Here is a tiny trained network, its code and every weight. The questions are about switching its units off for an input and a target symbol, where a switched-off unit gives its printed mean instead of its output.

import numpy as np


def w(rows, s, z=0):
    codes = np.array(rows[::2]) - 128.0
    scale = np.full(codes.shape[1], s)
    scale[-1] = z or s
    return codes * scale


def f(y):
    return y / 2 * (1 + np.tanh(0.7978845608 * (y + 0.044715 * y**3)))


def softmax(a):
    e = np.exp(a - a.max(-1, keepdims=True))
    return e / e.sum(-1, keepdims=True)


def log_softmax(a):
    a = a - a.max(-1, keepdims=True)
    return a - np.log(np.exp(a).sum(-1, keepdims=True))


def net(x, mask):
    ids = ['βγδεθμπ'.index(c) for c in x.split()]
    T = len(ids)
    res = E[ids] + P[:T]
    u = 0
    for l in range(3):
        r = res
        for j in range(3):
            rows = slice(2 * j, 2 * j + 2)
            q, k, v = (r @ M[l][rows].T for M in (Q, K, V))
            z = softmax(np.where(np.tri(T) > 0, q @ k.T / 2**0.5, -1e9)) @ v
            o = O[l][rows]
            res = res + np.where(mask[u + j], z, o[:, -1]) @ o[:, :-1]
        u += 3
        y = f(res @ A[l][:, :-1].T + A[l][:, -1])
        res = res + np.where(mask[u : u + 12], y, B[l][:, -1]) @ B[l][:, :-1]
        u += 12
    return log_softmax(res[-1] @ U[:, :-1].T + U[:, -1])


Q, K, V, O, A, B = {}, {}, {}, {}, {}, {}
E = w([
[250,110,159,193,158,179],'β',
[88,82,106,52,131,126],'γ',
[136,212,96,145,182,234],'δ',
[107,181,38,145,87,125],'ε',
[187,172,128,151,74,145],'θ',
[140,81,141,121,65,201],'μ',
[191,126,186,117,157,79],'π',
],0.017)
P = w([
[125,153,95,71,105,94],'0',
[161,105,49,184,144,131],'1',
[91,145,151,163,102,132],'2',
[135,139,119,69,119,101],'3',
[163,86,83,186,168,134],'4',
[90,135,200,169,117,145],'5',
[144,122,139,68,112,112],'6',
[175,98,91,178,167,155],'7',
[94,127,248,172,118,148],'8',
[175,109,159,55,83,124],'9',
[190,122,103,168,153,172],'10',
],0.016)
Q[0] = w([
[173,129,178,120,152,149],'0.h1',
[169,126,100,133,153,175],'0.h1',
[56,147,148,100,182,9],'0.h2',
[115,29,131,119,32,127],'0.h2',
[242,102,113,200,135,146],'0.h3',
[95,116,62,151,186,147],'0.h3',
],0.013)
K[0] = w([
[118,148,155,124,122,146],'0.h1',
[147,143,115,111,92,139],'0.h1',
[68,110,152,147,183,65],'0.h2',
[117,9,127,118,43,127],'0.h2',
[176,173,188,167,132,116],'0.h3',
[130,150,151,130,91,155],'0.h3',
],0.015)
V[0] = w([
[171,179,151,170,54,141],'0.h1',
[133,162,112,78,120,64],'0.h1',
[236,154,126,131,130,82],'0.h2',
[144,121,253,147,135,169],'0.h2',
[139,142,132,170,34,136],'0.h3',
[150,84,115,105,114,188],'0.h3',
],0.0059)
O[0] = w([
[126,104,151,190,96,87,226],'0.h1',
[142,208,78,133,106,119,151],'0.h1',
[46,89,116,164,133,81,255],'0.h2',
[138,175,74,120,3,42,199],'0.h2',
[124,111,94,221,15,43,103],'0.h3',
[177,186,118,106,89,138,121],'0.h3',
],0.0054,0.0022)
A[0] = w([
[54,161,107,238,146,125,94],'0.n1',
[111,163,76,28,108,81,59],'0.n2',
[55,151,187,51,172,206,2],'0.n3',
[2,173,124,130,113,131,70],'0.n4',
[155,50,114,164,126,157,78],'0.n5',
[195,50,86,121,110,19,80],'0.n6',
[68,91,54,42,87,120,182],'0.n7',
[162,89,4,133,129,171,69],'0.n8',
[78,74,107,8,87,130,64],'0.n9',
[92,126,187,194,136,169,82],'0.n10',
[129,135,115,104,38,58,108],'0.n11',
[51,55,101,140,163,90,117],'0.n12',
],0.0097,0.0067)
B[0] = w([
[131,43,189,163,118,112,157],'0.n1',
[46,24,70,171,146,49,164],'0.n2',
[51,2,88,197,128,145,140],'0.n3',
[109,130,198,70,105,160,124],'0.n4',
[75,157,73,136,155,140,182],'0.n5',
[120,55,146,141,170,223,255],'0.n6',
[166,213,114,180,82,110,222],'0.n7',
[241,130,65,128,65,75,206],'0.n8',
[157,108,208,208,46,124,193],'0.n9',
[161,63,127,139,31,89,166],'0.n10',
[116,192,155,58,200,127,189],'0.n11',
[169,203,114,146,137,142,120],'0.n12',
],0.0076,0.0041)
Q[1] = w([
[66,157,169,116,152,125],'1.h1',
[94,125,51,137,115,146],'1.h1',
[202,55,114,161,116,123],'1.h2',
[113,110,144,156,119,216],'1.h2',
[100,141,146,103,126,97],'1.h3',
[254,101,88,133,89,157],'1.h3',
],0.012)
K[1] = w([
[107,182,90,169,146,94],'1.h1',
[146,93,93,87,94,177],'1.h1',
[151,132,196,126,128,120],'1.h2',
[108,129,149,141,131,201],'1.h2',
[140,151,75,137,122,124],'1.h3',
[141,113,250,98,113,148],'1.h3',
],0.014)
V[1] = w([
[158,162,117,91,22,197],'1.h1',
[97,115,173,73,59,171],'1.h1',
[136,111,177,3,100,54],'1.h2',
[196,151,115,155,148,146],'1.h2',
[200,95,242,93,212,22],'1.h3',
[166,138,122,94,158,18],'1.h3',
],0.0048)
O[1] = w([
[23,59,118,105,98,204,124],'1.h1',
[105,109,53,136,119,204,115],'1.h1',
[32,52,121,166,192,143,173],'1.h2',
[143,237,121,185,191,227,156],'1.h2',
[11,199,53,182,254,80,251],'1.h3',
[34,85,158,195,217,100,149],'1.h3',
],0.0045,0.0027)
A[1] = w([
[59,69,142,126,119,203,35],'1.n1',
[91,197,105,63,128,134,196],'1.n2',
[157,66,128,182,76,140,14],'1.n3',
[71,64,114,130,139,121,98],'1.n4',
[169,159,161,77,152,166,182],'1.n5',
[124,76,171,129,136,158,173],'1.n6',
[117,106,134,93,227,140,7],'1.n7',
[43,174,46,166,121,115,67],'1.n8',
[99,250,132,91,94,124,212],'1.n9',
[110,60,148,71,157,71,89],'1.n10',
[136,141,157,156,128,178,98],'1.n11',
[143,117,167,100,80,124,254],'1.n12',
],0.012,0.0044)
B[1] = w([
[170,114,114,127,146,2,145],'1.n1',
[208,172,171,15,122,154,142],'1.n2',
[57,197,109,100,134,127,229],'1.n3',
[209,181,180,104,143,144,152],'1.n4',
[108,122,133,138,200,125,189],'1.n5',
[129,119,61,140,140,98,199],'1.n6',
[137,78,75,109,41,148,201],'1.n7',
[160,36,157,124,154,144,177],'1.n8',
[180,95,226,139,73,176,186],'1.n9',
[75,132,66,78,91,136,181],'1.n10',
[83,157,53,201,81,128,162],'1.n11',
[70,92,156,155,178,114,254],'1.n12',
],0.0079,0.0076)
Q[2] = w([
[97,184,122,216,160,152],'2.h1',
[111,35,159,165,213,26],'2.h1',
[147,103,25,82,85,112],'2.h2',
[135,252,100,121,27,185],'2.h2',
[25,121,172,118,128,184],'2.h3',
[254,87,211,182,149,39],'2.h3',
],0.0084)
K[2] = w([
[101,138,117,211,143,151],'2.h1',
[186,25,2,142,208,119],'2.h1',
[118,215,82,28,78,173],'2.h2',
[124,189,176,124,38,130],'2.h2',
[105,170,52,157,91,128],'2.h3',
[106,104,201,147,172,84],'2.h3',
],0.0091)
V[2] = w([
[145,50,245,160,209,207],'2.h1',
[26,49,199,141,140,113],'2.h1',
[176,94,151,176,102,69],'2.h2',
[38,149,253,152,240,148],'2.h2',
[48,170,105,105,171,157],'2.h3',
[93,141,100,201,133,148],'2.h3',
],0.0047)
O[2] = w([
[108,223,27,115,165,81,254],'2.h1',
[220,202,84,123,82,66,109],'2.h1',
[146,121,125,99,73,76,189],'2.h2',
[114,72,201,116,61,235,50],'2.h2',
[194,50,175,85,120,208,62],'2.h3',
[120,3,41,72,137,133,150],'2.h3',
],0.004,0.0028)
A[2] = w([
[249,104,139,110,83,105,72],'2.n1',
[102,154,80,69,157,90,156],'2.n2',
[159,201,150,117,198,142,145],'2.n3',
[216,108,88,69,182,153,8],'2.n4',
[57,153,72,147,153,166,65],'2.n5',
[187,181,98,197,119,105,101],'2.n6',
[118,81,185,77,157,136,148],'2.n7',
[177,207,139,107,142,55,91],'2.n8',
[124,187,171,96,150,114,136],'2.n9',
[180,148,164,119,214,65,126],'2.n10',
[192,147,82,117,122,229,45],'2.n11',
[98,131,214,52,94,124,78],'2.n12',
],0.011)
B[2] = w([
[195,96,185,54,161,78,153],'2.n1',
[168,156,88,117,93,191,253],'2.n2',
[98,168,74,175,214,47,176],'2.n3',
[61,171,255,156,121,137,168],'2.n4',
[127,49,168,64,78,97,166],'2.n5',
[157,150,199,89,94,164,236],'2.n6',
[148,232,67,128,10,136,236],'2.n7',
[181,125,100,197,92,17,138],'2.n8',
[94,143,47,151,42,84,161],'2.n9',
[60,24,87,102,73,170,229],'2.n10',
[59,159,138,29,169,82,193],'2.n11',
[184,149,55,206,208,155,225],'2.n12',
],0.0077,0.0044)
U = w([
[52,110,147,135,106,45,160],'β',
[184,112,166,91,127,95,101],'γ',
[129,194,160,92,182,120,122],'δ',
[180,186,75,168,129,90,2],'ε',
[167,201,185,182,85,205,159],'θ',
[131,132,69,48,84,167,96],'μ',
[175,88,96,161,254,159,219],'π',
],0.0081,0.0064)

Each question gives the input, a string of symbols that net reads in full, and the target symbol t.
The units are the heads (2 rows each of Q, K, V and O) and the neurons (one row each of A and B). Each row of codes is followed by its name. A weight is (code - 128) times the scale printed after its matrix; where a second scale follows, it is the last column's (O, A, B and U).
mask holds one flag per unit, layer by layer, with each layer's heads first. A switched-off unit (its flag False) gives its mean, the last column of its rows in O or B, instead of its output. The means were averaged over made-up inputs and are rounded, as every weight is.
A unit's drop is (log p(t) with every unit on - log p(t) with that unit switched off) / (log p(t) with every unit on - log p(t) with every unit switched off).
The circuit of an input: a set's keep is (log p(t) with only the set's units on - log p(t) with every unit switched off) / (log p(t) with every unit on - log p(t) with every unit switched off). Starting from the 12 units with the biggest drops (on a tie, the unit counted first), units are removed one at a time, each time the one whose removal leaves the highest keep (on an exact tie, the one counted first), for as long as the keep stays at least 0.8.
circuit, biggest first: the units of the circuit, biggest drop first
most important unit: the unit with the biggest drop
k most important neurons: the k neurons with the biggest drops, biggest first
top k neurons in layer l: the k neurons of layer l with the biggest drops, biggest first
input π π π π δ π δ, target δ: circuit, biggest first => (1.n2, 2.n11, 1.h2, 2.n3)
input π π μ μ ε, target μ: circuit, biggest first => (1.h1, 0.n8, 1.h3, 2.n11)
input μ π π π ε, target π: most important unit => 1.n8
input μ δ δ π β π β μ δ θ, target ε: top 2 neurons in layer 2 => (2.n3, 2.n12)
input μ γ μ γ γ, target μ: circuit, biggest first => (1.h1, 1.h3, 0.n8)
input θ π μ π δ θ, target β: top 3 neurons in layer 1 => (1.n12, 1.n4, 1.n2)
input π π π μ ε π μ μ π γ, target β: circuit, biggest first => (0.n9, 0.n2)
input δ γ γ θ δ β δ, target δ: top 2 neurons in layer 2 => (2.n11, 2.n3)
input μ μ π β β π π π δ π μ, target π: 2 most important neurons => (1.n8, 0.n5)
input π π μ π β ε π β γ μ μ, target μ: top 2 neurons in layer 1 => (1.n3, 1.n9)
input γ μ γ μ μ μ π π π ε, target γ: top 2 neurons in layer 0 => (0.n2, 0.n7)
input β π μ δ π π π π δ π μ, target π: circuit, biggest first => (1.h3, 2.n7)
input π μ μ γ π θ μ δ, target μ: 2 most important neurons => (0.n8, 1.n3)
input δ π π π μ π μ γ μ π θ, target π: most important neuron => (0.n6)
input μ δ π μ δ π ε, target γ: top 2 neurons in layer 0 => (0.n7, 0.n2)
input π π π π μ ε, target θ: 2 most important neurons => (1.n9, 0.n4)
input π δ δ, target β: 2 most important neurons => (0.n1, 0.n3)
input δ π π π ε θ γ π θ, target β: top 2 neurons in layer 2 => (2.n2, 2.n7)
input π δ π ε π ε γ δ, target ε: 2 most important neurons => (0.n1, 0.n4)
input π γ μ β π θ π, target μ: most important neuron => (2.n7)
input π μ π π β γ β δ γ ε β, target ε: 2 most important neurons => (0.n8, 1.n12)
input μ π θ γ π ε, target θ: 3 most important neurons => (1.n9, 0.n6, 0.n9)
input π μ μ π γ π μ, target θ: 2 most important neurons => (0.n7, 0.n9)
input δ θ β β π θ δ μ, target μ: 2 most important neurons => (0.n8, 1.n3)
input π π δ μ π π γ, target β: 2 most important neurons => (0.n9, 0.n2)
input μ π π μ ε, target π: top 2 neurons in layer 0 => (0.n7, 0.n5)
input ε μ π μ γ π μ δ β β, target π: most important neuron => (1.n5)
input π β μ π π μ μ β, target μ: 2 most important neurons => (1.n3, 0.n8)
input π θ π π π ε γ γ, target ε: 2 most important neurons => (0.n4, 0.n1)
